Below are the code and all the weights of a small trained network. Each question names an input and a class and asks about switching units off, where a switched-off unit gives its printed mean instead of its output.

import numpy as np


def w(rows, s, z=0):
    codes = np.array(rows[::2]) - 128.0
    scale = np.full(codes.shape[1], s)
    scale[-1] = z or s
    return codes * scale


def f(y):
    return y / 2 * (1 + np.tanh(0.7978845608 * (y + 0.044715 * y**3)))


def log_softmax(a):
    a = a - a.max(-1, keepdims=True)
    return a - np.log(np.exp(a).sum(-1, keepdims=True))


def net(x, mask):
    res = np.array(x, float).reshape(1, 4) / 4 @ E
    y = f(res @ A[0][:, :-1].T + A[0][:, -1])
    res = res + np.where(mask, y, B[0][:, -1]) @ B[0][:, :-1]
    return log_softmax(res[-1] @ U[:, :-1].T + U[:, -1])


A, B = {}, {}
E = w([
[215,180,10,16,209,215,97,202,116,206],'x0',
[2,192,203,153,86,233,104,175,211,236],'x1',
[146,227,112,164,20,209,218,207,27,58],'x2',
[32,48,16,19,18,177,219,40,172,122],'x3',
],0.0049)
A[0] = w([
[68,87,223,231,64,49,172,67,124,51,91],'neuron 1',
[142,209,114,152,53,194,215,189,42,63,94],'neuron 2',
[35,36,7,4,28,181,245,29,182,132,96],'neuron 3',
[109,26,134,80,209,70,22,55,221,184,97],'neuron 4',
[191,181,35,32,182,192,113,179,105,187,97],'neuron 5',
[237,79,80,120,172,30,148,93,37,24,76],'neuron 6',
[65,87,230,230,57,44,182,61,126,41,77],'neuron 7',
[107,19,129,84,213,66,19,52,223,192,93],'neuron 8',
[210,195,223,225,214,73,40,200,95,141,7],'neuron 9',
[220,87,81,115,162,46,150,97,52,38,90],'neuron 10',
[200,182,25,26,192,207,114,189,107,189,85],'neuron 11',
[137,213,107,153,36,202,224,185,35,58,84],'neuron 12',
[69,90,221,226,74,53,168,74,126,55,100],'neuron 13',
[235,78,80,117,168,32,145,97,38,27,81],'neuron 14',
[138,210,113,152,56,196,215,182,41,60,95],'neuron 15',
[20,221,235,196,83,235,68,205,224,252,121],'neuron 16',
],0.0042,0.002)
B[0] = w([
[157,70,93,64,100,148,77,179,149,146,208],'neuron 1',
[181,146,171,111,126,64,166,104,164,182,187],'neuron 2',
[136,187,244,181,231,92,92,231,2,20,244],'neuron 3',
[177,166,185,123,129,65,170,108,151,174,207],'neuron 4',
[158,67,96,77,94,144,73,182,150,141,173],'neuron 5',
[62,126,129,51,143,187,168,79,116,139,191],'neuron 6',
[168,56,92,55,91,155,64,192,148,152,213],'neuron 7',
[178,167,188,121,129,65,174,108,149,174,212],'neuron 8',
[112,167,214,151,200,126,110,196,31,40,199],'neuron 9',
[69,127,125,68,139,179,158,87,119,136,179],'neuron 10',
[168,53,96,63,85,148,60,196,153,147,180],'neuron 11',
[178,148,174,112,130,66,160,111,158,176,195],'neuron 12',
[157,68,91,63,92,152,74,177,151,146,203],'neuron 13',
[59,125,130,55,145,194,168,76,117,141,189],'neuron 14',
[192,149,179,111,125,54,169,103,170,187,187],'neuron 15',
[47,126,132,28,157,199,178,64,96,123,253],'neuron 16',
],0.0073,0.006)
U = w([
[127,162,191,164,183,104,91,200,29,2,112],'0',
[176,62,58,95,74,157,13,178,177,160,124],'1',
[191,168,162,141,119,21,217,65,187,211,128],'2',
[15,133,115,84,138,245,204,31,115,135,125],'3',
[115,149,53,224,106,133,110,88,152,80,245],'4',
[118,145,60,245,96,136,125,96,151,110,79],'5',
[122,135,43,248,117,134,132,110,139,113,78],'6',
],0.0086,0.011)

Each question gives the input, the list of numbers given to net, and the class t.
The units are the neurons (one row each of A and B). Each row of codes is followed by its name. A weight is (code - 128) times the scale printed after its matrix; where a second scale follows, it is the last column's (A, B and U).
mask holds one flag per neuron, in row order. A switched-off neuron (its flag False) gives its mean, the last column of its row in B, instead of its output. The means were averaged over made-up inputs and are rounded, as every weight is.
A unit's drop is (log p(t) with every unit on - log p(t) with that unit switched off) / (log p(t) with every unit on - log p(t) with every unit switched off).
The circuit of an input: a set's keep is (log p(t) with only the set's units on - log p(t) with every unit switched off) / (log p(t) with every unit on - log p(t) with every unit switched off). Starting from the 12 units with the biggest drops (on a tie, the unit counted first), units are removed one at a time, each time the one whose removal leaves the highest keep (on an exact tie, the one counted first), for as long as the keep stays at least 0.8.
units of the circuit, in order: the units of the circuit, biggest drop first
most important unit: the unit with the biggest drop
k most important neurons: the k neurons with the biggest drops, biggest first
drop of u: that unit's drop, to one decimal
input [7,-6,5,-4], class 1: units of the circuit, in order : (neuron 11)
input [-7,4,0,-6], class 1: units of the circuit, in order : (neuron 7; neuron 13)
input [3,-2,6,-5], class 2: units of the circuit, in order : (neuron 3; neuron 15)
input [-6,7,5,-3], class 3: 2 most important neurons : (neuron 16; neuron 11)
input [-8,8,-8,-3], class 1: 2 most important neurons : (neuron 7; neuron 13)
input [-5,-2,0,-4], class 1: units of the circuit, in order : (neuron 3; neuron 7)
input [8,4,7,5], class 1: 2 most important neurons : (neuron 11; neuron 5)
input [6,-6,2,-4], class 1: 3 most important neurons : (neuron 11; neuron 5; neuron 16)
input [7,-8,2,2], class 3: 4 most important neurons : (neuron 14; neuron 6; neuron 10; neuron 7)
input [-3,8,2,-6], class 3: 2 most important neurons : (neuron 16; neuron 3)
input [4,2,-7,-4], class 2: 3 most important neurons : (neuron 3; neuron 8; neuron 4)
input [-5,7,-8,6], class 2: 3 most important neurons : (neuron 8; neuron 4; neuron 9)
input [3,7,-4,-4], class 3: 2 most important neurons : (neuron 16; neuron 3)
input [4,8,8,0], class 2: most important unit : neuron 15
input [-1,-6,3,3], class 3: drop of neuron 14 : 0.2
input [-1,-7,-1,1], class 3: drop of neuron 1 : 0.0
input [0,3,6,6], class 0: drop of neuron 8 : 0.1
input [-5,-1,-3,-2], class 1: drop of neuron 3 : 0.2
